Below are the code and all the weights of a small trained network. Each question names an input and a class and asks about switching units off, where a switched-off unit gives its printed mean instead of its output.

import numpy as np


def w(rows, s, z=0):
    codes = np.array(rows[::2]) - 128.0
    scale = np.full(codes.shape[1], s)
    scale[-1] = z or s
    return codes * scale


def f(y):
    return np.maximum(y, 0)


def log_softmax(a):
    a = a - a.max(-1, keepdims=True)
    return a - np.log(np.exp(a).sum(-1, keepdims=True))


def net(x, mask):
    res = np.array(x, float).reshape(1, 8) / 4 @ E
    y = f(res @ A[0][:, :-1].T + A[0][:, -1])
    res = res + np.where(mask, y, B[0][:, -1]) @ B[0][:, :-1]
    return log_softmax(res[-1] @ U[:, :-1].T + U[:, -1])


A, B = {}, {}
E = w([
[130,130,121],'x0',
[130,128,127],'x1',
[249,178,62],'x2',
[58,152,13],'x3',
[183,2,55],'x4',
[121,127,130],'x5',
[133,129,127],'x6',
[132,125,134],'x7',
],0.0053)
A[0] = w([
[168,10,96,94],'n0',
[90,253,155,42],'n1',
[138,143,166,252],'n2',
[46,165,3,122],'n3',
[15,65,204,166],'n4',
[168,8,71,90],'n5',
[208,183,75,156],'n6',
[119,48,42,112],'n7',
[98,136,134,234],'n8',
[52,163,10,130],'n9',
[15,95,149,160],'n10',
[29,142,45,136],'n11',
[167,34,101,98],'n12',
[95,213,144,63],'n13',
[120,242,159,81],'n14',
[110,188,148,76],'n15',
[49,161,14,142],'n16',
[150,20,48,90],'n17',
],0.006,0.0039)
B[0] = w([
[20,205,182,201],'n0',
[54,174,157,177],'n1',
[161,78,70,252],'n2',
[181,90,213,234],'n3',
[174,80,1,252],'n4',
[49,199,166,212],'n5',
[163,95,22,217],'n6',
[87,165,174,213],'n7',
[176,84,97,242],'n8',
[187,85,216,233],'n9',
[166,104,58,227],'n10',
[172,106,150,219],'n11',
[81,202,145,187],'n12',
[50,197,168,160],'n13',
[75,153,120,181],'n14',
[51,188,157,150],'n15',
[188,108,180,238],'n16',
[50,202,168,215],'n17',
],0.0069,0.0037)
U = w([
[7,208,183,32],'0',
[153,91,109,252],'1',
[159,81,33,126],'2',
[144,101,117,177],'3',
[149,99,121,121],'4',
[183,76,205,18],'5',
],0.011,0.0026)

Each question gives the input, the list of numbers given to net, and the class t.
The units are the neurons (one row each of A and B). Each row of codes is followed by its name. A weight is (code - 128) times the scale printed after its matrix; where a second scale follows, it is the last column's (A, B and U).
mask holds one flag per neuron, in row order. A switched-off neuron (its flag False) gives its mean, the last column of its row in B, instead of its output. The means were averaged over made-up inputs and are rounded, as every weight is.
A unit's drop is (log p(t) with every unit on - log p(t) with that unit switched off) / (log p(t) with every unit on - log p(t) with every unit switched off).
The circuit of an input: a set's keep is (log p(t) with only the set's units on - log p(t) with every unit switched off) / (log p(t) with every unit on - log p(t) with every unit switched off). Starting from the 12 units with the biggest drops (on a tie, the unit counted first), units are removed one at a time, each time the one whose removal leaves the highest keep (on an exact tie, the one counted first), for as long as the keep stays at least 0.8.
units of the circuit, in order: the units of the circuit, biggest drop first
top k neurons: the k neurons with the biggest drops, biggest first
drop when u is switched off: that unit's drop, to one decimal
input [-5,5,-7,-4,-7,8,7,3], class 4: units of the circuit, in order : n4
input [4,7,-7,7,7,1,2,4], class 0: units of the circuit, in order : n17, n0
input [-5,-1,6,-5,6,-6,-8,0], class 0: top 2 neurons : n0, n5
input [-5,0,-7,-5,8,-4,0,-4], class 0: top 2 neurons : n0, n5
input [-2,-4,3,-7,7,2,3,-7], class 0: top 2 neurons : n0, n5
input [-1,-4,-7,1,1,5,7,-4], class 2: top 2 neurons : n4, n10
input [-8,-1,-2,7,6,2,7,2], class 5: drop when n3 is switched off : 0.3
input [-6,8,-6,5,-4,6,-8,-5], class 3: drop when n16 is switched off : 0.0
input [-7,3,-7,-6,-1,-4,-1,0], class 2: drop when n7 is switched off : 0.0
input [4,6,2,3,7,0,-7,-1], class 0: drop when n0 is switched off : 0.1
